Below is a small trained network, with its code and all its weights. Each question gives an input and a class and asks what happens when units are switched off, that is, made to give their printed mean instead of their output.

import numpy as np


def w(rows, s, z=0):
    codes = np.array(rows[::2]) - 128.0
    scale = np.full(codes.shape[1], s)
    scale[-1] = z or s
    return codes * scale


def norm(h):
    return h / np.sqrt((h * h).mean(-1, keepdims=True) + 1e-5)


def f(y):
    return np.maximum(y, 0)


def log_softmax(a):
    a = a - a.max(-1, keepdims=True)
    return a - np.log(np.exp(a).sum(-1, keepdims=True))


def net(x, mask):
    res = np.array(x, float).reshape(1, 8) / 4 @ E
    u = 0
    for l in range(2):
        y = f(norm(res) @ A[l][:, :-1].T + A[l][:, -1])
        res = res + np.where(mask[u : u + 10], y, B[l][:, -1]) @ B[l][:, :-1]
        u += 10
    return log_softmax(norm(res)[-1] @ U[:, :-1].T + U[:, -1])


A, B = {}, {}
E = w([
[143,112,194,96,35],'x0',
[69,68,184,81,93],'x1',
[121,52,209,91,162],'x2',
[204,118,46,97,35],'x3',
[173,48,148,120,175],'x4',
[221,37,22,148,25],'x5',
[135,166,130,251,60],'x6',
[218,127,168,204,126],'x7',
],0.0034)
A[0] = w([
[85,131,111,38,48,36],'L0N0',
[148,115,66,145,156,180],'L0N1',
[102,99,138,56,110,15],'L0N2',
[114,81,135,1,135,4],'L0N3',
[102,98,69,155,137,207],'L0N4',
[116,223,185,138,108,91],'L0N5',
[61,50,39,123,123,154],'L0N6',
[99,75,197,25,102,234],'L0N7',
[145,153,108,83,107,125],'L0N8',
[103,96,174,163,214,148],'L0N9',
],0.0076,0.0012)
B[0] = w([
[59,39,196,185,152,199],'L0N0',
[184,231,139,11,104,186],'L0N1',
[78,47,215,141,189,179],'L0N2',
[1,167,75,123,241,215],'L0N3',
[209,163,94,85,158,178],'L0N4',
[16,170,128,140,143,192],'L0N5',
[141,149,140,142,181,201],'L0N6',
[62,77,68,249,174,254],'L0N7',
[146,115,126,182,143,162],'L0N8',
[193,9,105,240,147,218],'L0N9',
],0.0046)
A[1] = w([
[91,127,107,173,183,124],'L1N0',
[160,48,115,154,123,50],'L1N1',
[229,161,48,116,140,123],'L1N2',
[233,130,131,167,3,2],'L1N3',
[140,194,114,56,176,48],'L1N4',
[229,158,109,124,73,150],'L1N5',
[161,131,162,58,145,149],'L1N6',
[52,147,108,116,160,25],'L1N7',
[134,152,79,114,15,113],'L1N8',
[46,172,131,221,78,63],'L1N9',
],0.0067,0.0014)
B[1] = w([
[137,95,72,46,36,255],'L1N0',
[153,158,134,150,67,202],'L1N1',
[156,132,152,57,137,243],'L1N2',
[177,52,153,80,153,244],'L1N3',
[134,186,38,105,129,160],'L1N4',
[156,107,136,25,89,234],'L1N5',
[106,162,115,145,136,140],'L1N6',
[173,111,163,117,119,199],'L1N7',
[164,86,253,136,87,204],'L1N8',
[121,187,95,69,74,241],'L1N9',
],0.0062,0.0038)
U = w([
[36,201,175,163,62,96],'0',
[142,225,43,74,178,128],'1',
[1,49,143,172,250,238],'2',
[242,79,161,68,92,155],'3',
[146,21,163,244,131,3],'4',
],0.0099,0.0026)

Each question gives the input, the list of numbers given to net, and the class t.
The units are the neurons (one row each of A and B). Each row of codes is followed by its name. A weight is (code - 128) times the scale printed after its matrix; where a second scale follows, it is the last column's (A, B and U).
mask holds one flag per neuron, layer by layer. A switched-off neuron (its flag False) gives its mean, the last column of its row in B, instead of its output. The means were averaged over made-up inputs and are rounded, as every weight is.
A unit's drop is (log p(t) with every unit on - log p(t) with that unit switched off) / (log p(t) with every unit on - log p(t) with every unit switched off).
The circuit of an input: a set's keep is (log p(t) with only the set's units on - log p(t) with every unit switched off) / (log p(t) with every unit on - log p(t) with every unit switched off). Starting from the 12 units with the biggest drops (on a tie, the unit counted first), units are removed one at a time, each time the one whose removal leaves the highest keep (on an exact tie, the one counted first), for as long as the keep stays at least 0.8.
units of the circuit, in order: the units of the circuit, biggest drop first
unit that matters most: the unit with the biggest drop
top k neurons: the k neurons with the biggest drops, biggest first
top k neurons in layer l: the k neurons of layer l with the biggest drops, biggest first
drop of u: that unit's drop, to one decimal
input [-8,-3,4,-3,6,-5,5,3], class 4: units of the circuit, in order	(L0N9, L0N3)
input [3,-4,-7,6,-6,1,-4,-1], class 3: units of the circuit, in order	(L1N8, L0N3)
input [-6,5,-7,-6,8,-6,-7,7], class 4: units of the circuit, in order	(L0N9, L0N3)
input [-8,-6,1,-8,8,-1,-2,7], class 3: units of the circuit, in order	(L0N7, L0N3)
input [-3,5,-2,-7,6,-3,8,4], class 4: units of the circuit, in order	(L0N9, L0N3)
input [8,-3,6,0,-6,6,0,0], class 4: unit that matters most	L0N0
input [5,-3,-7,-8,3,-6,2,-1], class 0: top 2 neurons in layer 1	(L1N9, L1N0)
input [-7,4,-1,-5,-7,-3,3,2], class 0: units of the circuit, in order	(L1N9, L0N3)
input [-4,6,-4,-2,7,-6,-3,6], class 4: top 2 neurons in layer 0	(L0N9, L0N3)
input [-2,1,6,7,2,7,-1,-8], class 2: top 2 neurons	(L0N3, L0N0)
input [-3,7,8,6,-8,5,-5,8], class 4: top 2 neurons	(L1N1, L0N5)
input [-5,2,8,-2,2,-4,4,1], class 4: top 2 neurons in layer 0	(L0N9, L0N3)
input [1,1,-3,0,6,-1,8,8], class 3: top 2 neurons in layer 0	(L0N7, L0N0)
input [-7,-1,0,-1,8,3,-3,-5], class 1: unit that matters most	L0N1
input [4,8,-1,-3,0,6,3,-3], class 2: drop of L1N8	0.1
input [-6,1,1,2,8,7,-1,-3], class 1: drop of L1N3	0.1
input [6,3,0,0,5,-4,8,0], class 0: drop of L1N9	0.3
